Each row has two labels, one from each of two sets.
-0.64  -0.22  +0.05  +0.35  -0.06  -1.25  +2.45  +0.59  -2.31  -1.77  +1.87  +1.77  -0.40  +0.30  -0.81  -2.24  +0.20  -2.37  -0.89  -0.23  +1.89
J & z201
-1.31  -1.57  -1.99  -0.20  +0.84  -0.08  +0.57  -0.49  -2.02  +0.61  +2.32  +3.45  -0.35  +0.52  +0.62  -2.08  +1.00  -1.25  -0.39  -0.43  -1.57
X & z71
+0.32  +0.55  -1.00  -3.08  +0.01  -0.39  +2.37  -1.07  +0.23  +2.32  +0.05  +4.72  -0.40  +0.59  +2.07  -4.12  -0.63  +1.13  -0.13  +1.97  -1.25
X & z201
-0.03  +0.04  -0.27  -0.43  +0.00  +0.53  +0.61  -1.23  -0.98  +1.13  +0.51  +1.92  +0.12  +0.30  +0.36  -1.76  -0.35  -1.35  -0.94  +1.88  -0.56
X & z201
-1.06  -0.94  +8.41  -1.31  +0.58  +0.10  +1.69  -2.21  -1.01  +1.17  +1.84  +5.65  -0.82  -0.59  +1.64  -2.59  +0.02  -0.25  -0.02  +1.07  -1.48
X & z201
-0.07  -1.47  -2.00  +0.17  +0.42  +0.26  -0.23  -2.21  +0.93  +2.29  +2.72  +5.25  +1.30  -0.97  +0.68  +0.04  -0.10  +0.42  -0.88  -1.43  -2.02
X & z71
-0.24  -1.29  -1.81  -0.15  +1.64  +0.89  +0.78  -1.35  -2.68  +1.33  +3.59  +4.93  +0.10  -1.78  +1.02  +1.06  +1.49  -1.90  -0.44  -1.55  -0.95
Z & z71
+0.69  +0.08  -1.84  -0.37  -0.11  +0.42  +2.79  -0.83  -1.72  +1.31  +1.49  +2.10  -1.73  +0.32  +1.25  -1.85  -0.59  -2.32  -0.63  +1.09  -0.14
Z & z201
-0.82  +0.17  -2.96  -2.92  -0.12  +0.07  +0.95  -3.22  -0.73  +0.71  +1.50  +4.61  +0.43  -2.42  -1.35  -1.04  +1.05  -1.14  -0.25  -0.82  +0.67
X & z71
-0.51  -1.55  -0.96  -2.55  -1.61  +2.07  +0.05  -1.10  -2.01  -0.69  +1.13  +2.30  +1.29  -2.07  +0.98  +0.07  +2.57  +1.49  +0.47  -3.60  +2.36
J & z452
-0.23  -0.83  -1.23  -1.42  +0.58  +0.03  +0.64  -1.72  -0.79  +1.29  +0.92  +2.61  -0.42  +0.48  +1.80  -2.62  -0.41  +1.62  -2.01  +0.24  -3.23
X & z71
+0.26  -1.81  +0.08  -2.57  +1.12  +1.13  +1.69  +0.15  -0.69  +1.99  +0.18  +3.67  +0.05  +2.10  +1.95  -3.87  -0.24  -0.07  -0.32  +2.21  -1.33
X & z201

Each row has two labels, one from each of two sets.
-1.79  +2.32  +0.63  +0.82  -0.49  +0.49  -0.68  +0.95  -1.78  +0.48  +2.96  +1.60  +1.26  -0.05  -0.42  -1.54  +0.23  +2.55  +0.09  -1.55  +0.61
U & [33]
-0.65  +2.69  +1.00  +2.92  -0.99  -1.53  -1.43  -0.80  -0.58  +0.59  +1.16  -0.64  -0.27  +0.36  -0.18  +0.23  +1.34  +1.66  +0.10  -0.50  +0.40
H & [42]
+1.73  +1.81  +0.70  +2.03  -3.97  -4.05  -2.93  -1.29  -1.58  -3.22  +6.11  -1.70  +1.19  +2.30  -0.80  +0.69  +3.58  -6.06  +0.02  -1.63  -0.46
K & [33]
-2.05  +1.08  +0.87  -0.88  +1.33  +2.95  +0.65  +1.84  -1.11  +0.83  +0.49  -1.83  -2.45  -1.95  -0.01  -0.59  +0.87  +5.61  -0.66  -0.80  -1.73
H & [33]
+0.69  -2.97  -0.93  +0.34  +1.03  +2.05  +2.13  +0.37  +1.18  +1.99  -3.14  +0.77  -0.38  -1.37  +0.41  +0.08  +0.00  +3.75  +0.02  +0.15  -0.77
K & [34]
-2.42  +2.03  -0.17  -0.05  +1.17  +2.48  +0.14  +1.30  -2.10  +0.33  +1.56  -0.77  -1.63  -0.85  -0.79  -0.03  +0.27  +2.92  -0.21  -2.67  +0.59
H & [33]
-1.94  +1.08  -0.10  +1.64  -0.53  -2.04  +0.53  -0.02  -0.88  +0.11  +5.24  -2.23  -1.20  +0.15  +1.71  -0.83  +2.08  +3.36  +0.00  -0.97  -1.10
K & [33]
-1.45  +2.79  -1.12  +0.98  -3.20  -2.54  +0.08  +0.72  -0.09  -1.10  +0.01  -0.47  +1.24  -0.86  +0.16  +0.34  +1.65  +1.45  -0.06  +0.12  -0.21
K & [33]
